Here is a tiny trained network, its code and every weight. The questions are about switching its units off for an input and a class, where a switched-off unit gives its printed mean instead of its output.

import numpy as np


def w(rows, s, z=0):
    codes = np.array(rows[::2]) - 128.0
    scale = np.full(codes.shape[1], s)
    scale[-1] = z or s
    return codes * scale


def norm(h):
    return h / np.sqrt((h * h).mean(-1, keepdims=True) + 1e-5)


def f(y):
    return np.maximum(y, 0)


def log_softmax(a):
    a = a - a.max(-1, keepdims=True)
    return a - np.log(np.exp(a).sum(-1, keepdims=True))


def net(x, mask):
    res = np.array(x, float).reshape(1, 2) / 4 @ E
    u = 0
    for l in range(2):
        y = f(norm(res) @ A[l][:, :-1].T + A[l][:, -1])
        res = res + np.where(mask[u : u + 14], y, B[l][:, -1]) @ B[l][:, :-1]
        u += 14
    return log_softmax(norm(res)[-1] @ U[:, :-1].T + U[:, -1])


A, B = {}, {}
E = w([
[120,254,134,78,192,118],'x0',
[135,137,77,106,131,223],'x1',
],0.008)
A[0] = w([
[132,208,82,191,136,221,75],'L0N0',
[125,146,110,134,175,173,122],'L0N1',
[140,165,113,155,133,176,86],'L0N2',
[178,150,103,135,168,108,122],'L0N3',
[144,109,144,70,149,197,82],'L0N4',
[55,171,151,89,139,137,145],'L0N5',
[134,172,179,126,141,142,53],'L0N6',
[70,34,130,131,88,141,96],'L0N7',
[124,150,49,184,82,243,166],'L0N8',
[117,107,30,72,134,236,99],'L0N9',
[132,143,109,117,115,161,235],'L0N10',
[223,166,61,160,254,117,126],'L0N11',
[116,58,121,65,178,173,49],'L0N12',
[160,150,179,90,91,131,2],'L0N13',
],0.0097,0.0017)
B[0] = w([
[209,146,108,69,103,189,215],'L0N0',
[147,61,185,12,118,169,179],'L0N1',
[88,140,136,113,90,169,169],'L0N2',
[121,179,189,170,160,132,163],'L0N3',
[139,78,108,240,92,84,179],'L0N4',
[2,169,212,107,66,87,197],'L0N5',
[136,184,86,115,135,165,172],'L0N6',
[166,201,192,100,217,145,232],'L0N7',
[142,180,27,147,149,126,245],'L0N8',
[76,73,36,178,221,114,253],'L0N9',
[187,66,74,79,129,149,176],'L0N10',
[234,62,157,225,95,93,206],'L0N11',
[166,133,76,158,72,122,167],'L0N12',
[20,108,94,42,219,151,137],'L0N13',
],0.0052,0.0071)
A[1] = w([
[164,243,126,75,164,128,159],'L1N0',
[128,62,15,118,131,171,65],'L1N1',
[96,212,131,102,85,69,170],'L1N2',
[90,38,128,146,95,169,109],'L1N3',
[136,31,163,145,91,90,94],'L1N4',
[187,116,142,140,97,158,191],'L1N5',
[130,168,57,75,139,87,175],'L1N6',
[159,90,175,148,129,64,158],'L1N7',
[165,164,167,199,167,86,119],'L1N8',
[197,162,166,56,149,192,159],'L1N9',
[125,147,240,53,58,109,159],'L1N10',
[117,169,162,155,125,254,2],'L1N11',
[157,148,180,50,71,179,68],'L1N12',
[122,93,148,222,49,141,150],'L1N13',
],0.0082,0.0029)
B[1] = w([
[121,127,143,163,104,106,242],'L1N0',
[147,91,100,150,121,163,253],'L1N1',
[143,136,84,176,48,124,229],'L1N2',
[87,157,147,100,141,44,164],'L1N3',
[103,117,152,2,170,179,196],'L1N4',
[70,215,146,115,93,104,187],'L1N5',
[124,98,117,189,139,142,197],'L1N6',
[99,137,182,138,168,190,240],'L1N7',
[90,123,141,84,140,202,239],'L1N8',
[123,53,121,77,113,82,202],'L1N9',
[158,108,74,129,180,127,253],'L1N10',
[103,161,157,148,151,154,151],'L1N11',
[171,107,177,74,89,33,156],'L1N12',
[126,175,151,97,145,102,173],'L1N13',
],0.0088,0.0058)
U = w([
[227,53,14,126,160,175,254],'0',
[223,133,160,86,50,4,18],'1',
[93,128,247,62,234,190,228],'2',
[95,254,192,239,118,99,43],'3',
],0.012,0.00094)

Each question gives the input, the list of numbers given to net, and the class t.
The units are the neurons (one row each of A and B). Each row of codes is followed by its name. A weight is (code - 128) times the scale printed after its matrix; where a second scale follows, it is the last column's (A, B and U).
mask holds one flag per neuron, layer by layer. A switched-off neuron (its flag False) gives its mean, the last column of its row in B, instead of its output. The means were averaged over made-up inputs and are rounded, as every weight is.
A unit's drop is (log p(t) with every unit on - log p(t) with that unit switched off) / (log p(t) with every unit on - log p(t) with every unit switched off).
unit that matters most: the unit with the biggest drop
k most important neurons: the k neurons with the biggest drops, biggest first
k most important neurons of layer l: the k neurons of layer l with the biggest drops, biggest first
drop of u: that unit's drop, to one decimal
input [-1,-2], class 2: unit that matters most	L0N0
input [7,4], class 1: 2 most important neurons	L1N9, L0N1
input [3,-2], class 3: 2 most important neurons	L0N0, L1N2
input [2,-1], class 3: 4 most important neurons	L0N0, L0N5, L1N2, L0N6
input [6,-2], class 1: 2 most important neurons	L0N9, L0N4
input [5,4], class 0: 2 most important neurons	L0N9, L0N7
input [2,-6], class 3: 2 most important neurons	L1N2, L0N11
input [-7,1], class 2: 2 most important neurons of layer 0	L0N0, L0N9
input [4,-2], class 3: 2 most important neurons	L0N0, L1N2
input [8,-3], class 3: 3 most important neurons	L0N0, L0N3, L0N10
input [7,1], class 1: drop of L0N11	0.0
input [3,-3], class 3: drop of L1N2	0.1
input [2,-5], class 3: drop of L1N2	0.4
input [8,-1], class 1: unit that matters most	L0N9
